Each row is followed by roughly how far along a hidden order it lies, from 0 to 15. A new part has a new order.
(in the rows, 128 means zero)
[126 141 155 104 130 151 111 110  85 181 148  95 106 117 183 150  97 118
 157 146 130 167 128 149 124 123 138  86 136 101 165 150 131 129  86 117
 116 131 123 138 123 141 127 115 159 100 122 147 120 103 111  84 109 162
 149 144  73 125 137 129 144  93 123 155 108 109 139  37 159 129  97 148
  91 134 131 148 127 120 160  92  72 107 129 111 127 114 115  96 130 114
 155 114 126 110 110 110 143  57 148 110 152 101 176 117 111 147 129 132
  81 109 123 145 151 148 130 115 116 102 133 127 118 134 130 157 158 141
 131 113 112  96 126 160 109 156 111  81 108 117 136 161 136 133 142 133
 125 133 160 110  96 126 123] : 9
[116 129 158 129 131 142 124 147 121 135 127 130 139 121 121 121 121 124
 146 133 132 129 142 130 124 130 134 127 115 136 113 122 118 128 131 109
 132 103 110 135 122 126 124 123 124 136 124 140 131 130 124 124 121 118
 121 124 140 126 133 118 135 123 127 134 132 133 136 137 124 124 138 134
 134 116 125 118 127 125 129 131 127 135 127 117 124 121 138 118 134 118
 130 136 119 133 128 130 118 153 130 131 129 135 134 127 126 122 129 127
 130 137 131 130 135 131 129 117 125 103 118 136 126 133 130 125 130 142
 125 125 142 142 127 126 127 121 139 124 137 135 129 125 131 127 134 126
 129 128 130 128 136 122 136] : 15
[133 125 124 137 121 129 128 149 133 122 121 149 150 123  92 124 134 124
 122 119 126 142 139 123 126 133 101 136 136 136 116 123 115 131 147 141
 135 110 123 127 126 122 126 130 117 145 133 130 133 139 120 140 125  96
 112 123 145 126 127 138 127 156 134 126 140 139 119 141 117 125 137 125
 145 121 124 124 145 138 118 143 136 151 122 130 131 128 145 132 135 131
 116 143 121 116 134 141 118 140 119 137 121 139 113 126 141 126 123 125
 153 134 127 125 129 101 131 125 132 132 117 135 124 131 129 110 117 124
 128 131 139 146 131 120 145 104 141 145 138 141 125 125 126 114 120 126
 123 115 119 137 154 127 135] : 7
[144 117 102 143 119 128 141 141 159 104 130 145 138 122  98 114 122 139
 132 103 119  92 147 117 134 134 102 156 122 132 126 108 127 123 142 144
 136 122 165 108 129 113 128 129 117 139 117 117 132 138 140 138 144 119
 116 108 159 119 127 122  84 167 137 118 134 142 123 188 112 131 133 118
 148 127 123 149 122 128 123 144 149 151 129 133 138 137 166 150 124 130
 108 142 130 133 135 139 118 156 110 133 106 133 125 137 119 122 128 126
 153 124 135 123 127 114 113 130 135 140 126 131 131 134 129 101 123 131
 124 152 147 157 124 125 134 122 136 162 131 116 140 109 130 110 133 125
 133 135 116 142 151 127 138] : 9
[255 105  54 124 134 105 142 176  99 104 119 163 197 156 125 140 155 214
  53  64 114  73 201  85 124 197  92 163  83  68  84  74 158 109 111 234
 152 184 211   3 146 106 121  92 187 139 166  55 132 118 171  43 148  87
  85  61 240 167 151 110  51 255 236 167 135 167  88 255 145  91 136 105
 175 113  87 255 108 137 125 139 204 252 113 105 127 104 177 152 104  60
 132 224 131 123 157 153 122  74 103 118 145 111 253 124  40 100 137  96
 184 105 127 132 165  71 110  89 138 205 106 172 103 232 145  95 141 152
 140 248 167 126 144 172 116  86 145 207 111 103 183  57 149  88  44 152
 112 168 121 161 250  44 152] : 9
[113 136 159 108 130 161 116 120  95 162 136 108 116 127 158 134 117 120
 146 144 129 138 130 143 119 120 147 114 122 135 137 139 131 126 105 123
 131 136 125 127 123 133 120 132 148 119 126 148 140 114 100 123 117 139
 149 155  96 115 137 129 164  67  98 137 122 112 151  48 135 126 104 144
 102 109 129 121 132 119 139 121  87 120 136 118 133 113 149 101 147 112
 139  84 127 110 119 116 134 117 147 117 139 134 152 123 114 145 134 122
 113 135 133 135 134 119 138 125 120  92 124 131 123 127 129 133 139 145
 123 100 120 125 122 139 104 149 121  94 128 133 128 156 134 137 124 123
 126 127 146 110 113 122 120] : 11
[ 70 144 163 114 147 134 105 121  92 159 126  93 116 126 145 111 113 116
 151 171 130 179 112 165 110  98 127 110 148 162 180 162 119 128 118  64
 120  88  82 186 116 154 124 144 149 135 135 153 146 115  93 164 109 141
 162 172  85 130 126 139 195  31  86 127 123  99 161   1 115 127  64 150
  68 110 154  50 135 114 122 122  87 109 144 117 135 115 134  92 168 131
 152  89 128 135 108 105 126 158 157 135 139 143  80 120 165 135 116 127
  86 126 145 125  95 164 138 134 125  50 124 120 137 101 119 140 125 132
 125  84  94 116 121 119 108 155 131  71 152 146  94 149 132 165 158 114
 128 104 133 101  69 158  90] : 10
[ 33 139 167 135 137 177 121 150 111 158 130 132  83 110  91 100 123  92
 182 155 120  99 113 161 129 100 133 115 123 184 154 144 104 141 142 101
 123 115  98 176 107 121 123 145 105 135 123 174 151 139  79 145 123 108
 147 165  98 103 132 126 175  69  84 123 142 126 140   1 102 130 126 140
 117  89 142  44 154 132 125 139 105  92 139 113 131 122 137  89 157 149
 123  99 113 108 127 130 117 190 138 145 108 164  61 122 165 138 129 143
 127 140 132 126 150 112 152 136 113  87 122 134 146 129 128 155  97 127
 103  80 145 136 129  93 136 127 138 116 139 170 103 134 119 141 163 108
 127 108 133 121 112 144 130] : 5
[114 130 128 132 123 113 125 129 132 122 119 138 131 122 125 134 136 117
 114 129 130 165 120 128 127 128 114 124 132 130 124 135 122 132 143 124
 130 135 111 143 130 131 130 130 118 133 135 132 126 134 147 140 120 112
 125 129 121 132 121 143 135 119 124 123 134 126 123  84 130 127 133 128
 139 145 132  97 126 132 119 133 102 134 122 133 116 135 124 137 121 142
 134 128 127 134 130 132 128 136 126 132 124 133  85 124 127 130 132 128
 142 139 124 128 123 128 138 121 130 129 130 127 127 116 125 128 116 114
 136 118 125 133 131 121 147 115 135 140 138 145 119 132 122 138 130 129
 124 116 121 126 135 145 126] : 7
[143 124 129 129 107 135 125  99 143 116 116 138 120 122 146 142 130 104
 123 134 136 160 123 111 129 124 128 125 152 129 138 130 128 124 135 124
 130 117 114 219 132 123 122 138  84 139  98 143 123 134 135 150 111 125
 149 143 120 101 116 148 142 126 116 103 140 124 133  94 141 144 130 131
 141 170 123  86 139 121 128 134 100 105 123 150 124 151 121 157 136 137
 140 111 130 133 125 118 134  95 133 122 121 115 128 137 144 129 133 125
 146 145 122 131 104 152 118 124 126 121 126 119 114 104 126 132 129 122
 142  82 124 155 104 128 128 127 118 131 134 130 134 162 115 133 125 120
 135 118 134 120 117 141 136] : 0
